Below are the code and all the weights of a small trained network. Each question names an input and a class and asks about switching units off, where a switched-off unit gives its printed mean instead of its output.

import numpy as np


def w(rows, s, z=0):
    codes = np.array(rows[::2]) - 128.0
    scale = np.full(codes.shape[1], s)
    scale[-1] = z or s
    return codes * scale


def norm(h):
    return h / np.sqrt((h * h).mean(-1, keepdims=True) + 1e-5)


def f(y):
    return y / 2 * (1 + np.tanh(0.7978845608 * (y + 0.044715 * y**3)))


def log_softmax(a):
    a = a - a.max(-1, keepdims=True)
    return a - np.log(np.exp(a).sum(-1, keepdims=True))


def net(x, mask):
    res = np.array(x, float).reshape(1, 7) / 4 @ E
    u = 0
    for l in range(2):
        y = f(norm(res) @ A[l][:, :-1].T + A[l][:, -1])
        res = res + np.where(mask[u : u + 8], y, B[l][:, -1]) @ B[l][:, :-1]
        u += 8
    return log_softmax(norm(res)[-1] @ U[:, :-1].T + U[:, -1])


A, B = {}, {}
E = w([
[135,134,130,127,122,129,130,128,128,126,125,127],'x0',
[126,128,122,127,130,131,137,129,132,134,131,129],'x1',
[128,129,124,124,117,129,127,132,123,118,131,132],'x2',
[106,156,206,158,36,153,105,125,155,193,226,179],'x3',
[125,128,134,124,137,118,120,123,129,128,129,124],'x4',
[105,234,103,54,170,206,40,183,170,147,121,151],'x5',
[168,93,179,63,202,230,157,71,118,2,137,44],'x6',
],0.0073)
A[0] = w([
[65,186,200,107,74,76,129,139,121,126,144,170,63],'0.n1',
[148,129,166,177,147,92,229,66,152,22,183,105,81],'0.n2',
[143,90,164,40,168,237,123,6,115,123,136,170,161],'0.n3',
[96,173,63,117,132,100,64,201,134,196,103,137,65],'0.n4',
[152,60,108,222,134,28,95,85,145,177,113,96,75],'0.n5',
[193,115,44,217,93,34,170,173,81,60,92,120,4],'0.n6',
[145,132,97,153,63,14,155,130,123,177,185,154,88],'0.n7',
[130,197,253,99,111,149,163,180,227,160,180,161,61],'0.n8',
],0.0053,0.0045)
B[0] = w([
[185,66,71,124,208,114,166,121,145,201,183,159,167],'0.n1',
[147,74,125,179,26,129,98,187,237,126,183,96,234],'0.n2',
[136,128,171,146,32,160,81,213,126,135,95,52,254],'0.n3',
[124,129,55,206,168,135,140,89,210,71,107,132,240],'0.n4',
[46,127,79,9,56,124,209,185,93,135,110,100,223],'0.n5',
[3,112,53,107,145,33,235,139,95,196,102,67,206],'0.n6',
[157,87,223,99,164,222,135,112,87,227,48,165,250],'0.n7',
[102,166,136,115,141,88,170,162,84,42,217,92,213],'0.n8',
],0.0063,0.0043)
A[1] = w([
[190,65,126,217,96,89,157,98,93,53,161,76,56],'1.n1',
[176,97,61,147,135,122,111,176,199,109,2,86,187],'1.n2',
[61,149,51,116,156,99,162,114,82,118,88,152,24],'1.n3',
[130,124,65,170,123,112,167,154,140,136,81,120,87],'1.n4',
[198,39,158,188,88,124,148,110,110,140,138,105,168],'1.n5',
[157,180,58,186,138,70,116,119,168,66,87,167,1],'1.n6',
[97,63,146,176,104,58,187,91,65,195,108,129,155],'1.n7',
[137,190,58,186,204,89,117,148,146,144,165,188,78],'1.n8',
],0.0088,0.0042)
B[1] = w([
[133,110,111,133,186,89,188,59,227,155,158,135,192],'1.n1',
[156,139,80,83,200,94,151,99,53,112,94,148,254],'1.n2',
[102,96,88,90,54,73,121,133,194,156,84,112,177],'1.n3',
[88,123,146,99,146,73,119,96,147,108,170,112,180],'1.n4',
[133,128,135,158,135,117,112,73,132,145,143,184,216],'1.n5',
[119,92,147,97,132,112,70,86,137,171,127,252,164],'1.n6',
[170,140,139,140,125,179,113,196,81,96,113,97,248],'1.n7',
[44,156,150,150,79,124,98,88,153,135,156,157,205],'1.n8',
],0.011,0.0093)
U = w([
[85,41,30,99,65,14,234,186,60,193,28,46,115],'0',
[227,61,226,233,31,177,176,191,29,242,103,207,176],'1',
[66,155,46,52,162,46,49,50,131,157,40,222,175],'2',
[29,213,160,203,14,149,47,134,194,195,193,206,49],'3',
[239,31,67,116,241,38,255,27,182,60,120,70,54],'4',
[223,36,215,217,30,147,177,32,232,161,226,98,155],'5',
[224,193,65,36,239,207,65,101,28,33,31,50,2],'6',
[179,215,201,90,68,208,43,185,184,28,192,54,235],'7',
],0.0092,0.0034)

Each question gives the input, the list of numbers given to net, and the class t.
The units are the neurons (one row each of A and B). Each row of codes is followed by its name. A weight is (code - 128) times the scale printed after its matrix; where a second scale follows, it is the last column's (A, B and U).
mask holds one flag per neuron, layer by layer. A switched-off neuron (its flag False) gives its mean, the last column of its row in B, instead of its output. The means were averaged over made-up inputs and are rounded, as every weight is.
A unit's drop is (log p(t) with every unit on - log p(t) with that unit switched off) / (log p(t) with every unit on - log p(t) with every unit switched off).
The circuit of an input: a set's keep is (log p(t) with only the set's units on - log p(t) with every unit switched off) / (log p(t) with every unit on - log p(t) with every unit switched off). Starting from the 12 units with the biggest drops (on a tie, the unit counted first), units are removed one at a time, each time the one whose removal leaves the highest keep (on an exact tie, the one counted first), for as long as the keep stays at least 0.8.
circuit, biggest first: the units of the circuit, biggest drop first
top k neurons: the k neurons with the biggest drops, biggest first
k most important neurons of layer l: the k neurons of layer l with the biggest drops, biggest first
drop when u is switched off: that unit's drop, to one decimal
input [3,7,5,6,-4,1,4], class 7: circuit, biggest first : (0.n8)
input [-3,4,-1,4,7,0,0], class 1: top 3 neurons : (0.n4 1.n1 0.n2)
input [-4,-5,-4,1,-6,6,3], class 7: top 3 neurons : (1.n2 0.n4 0.n8)
input [-7,7,5,7,-7,8,1], class 7: top 2 neurons : (0.n8 1.n5)
input [-3,2,6,3,8,-7,0], class 1: 2 most important neurons of layer 0 : (0.n7 0.n5)
input [-2,-7,8,3,-2,-7,-1], class 1: top 2 neurons : (1.n7 0.n7)
input [-7,-1,4,-8,-8,-3,0], class 0: 2 most important neurons of layer 0 : (0.n6 0.n4)
input [-7,2,0,-5,2,-6,-1], class 0: top 2 neurons : (0.n6 0.n5)
input [7,4,7,1,-5,-4,-6], class 1: top 3 neurons : (0.n7 1.n7 1.n2)
input [-3,0,-5,1,0,3,8], class 7: top 2 neurons : (0.n4 1.n2)
input [8,3,8,-8,8,-1,-1], class 0: 2 most important neurons of layer 0 : (0.n6 0.n4)
input [-8,-5,-8,2,3,-8,4], class 5: 2 most important neurons of layer 1 : (1.n2 1.n5)
input [6,-5,-5,3,-5,7,8], class 7: drop when 1.n2 is switched off : 0.6
input [6,5,5,1,-3,-1,-5], class 1: circuit, biggest first : (0.n7)
input [2,-6,-2,1,-8,5,7], class 7: drop when 0.n4 is switched off : 0.4
input [5,-5,5,1,8,-3,1], class 5: drop when 0.n2 is switched off : 0.4
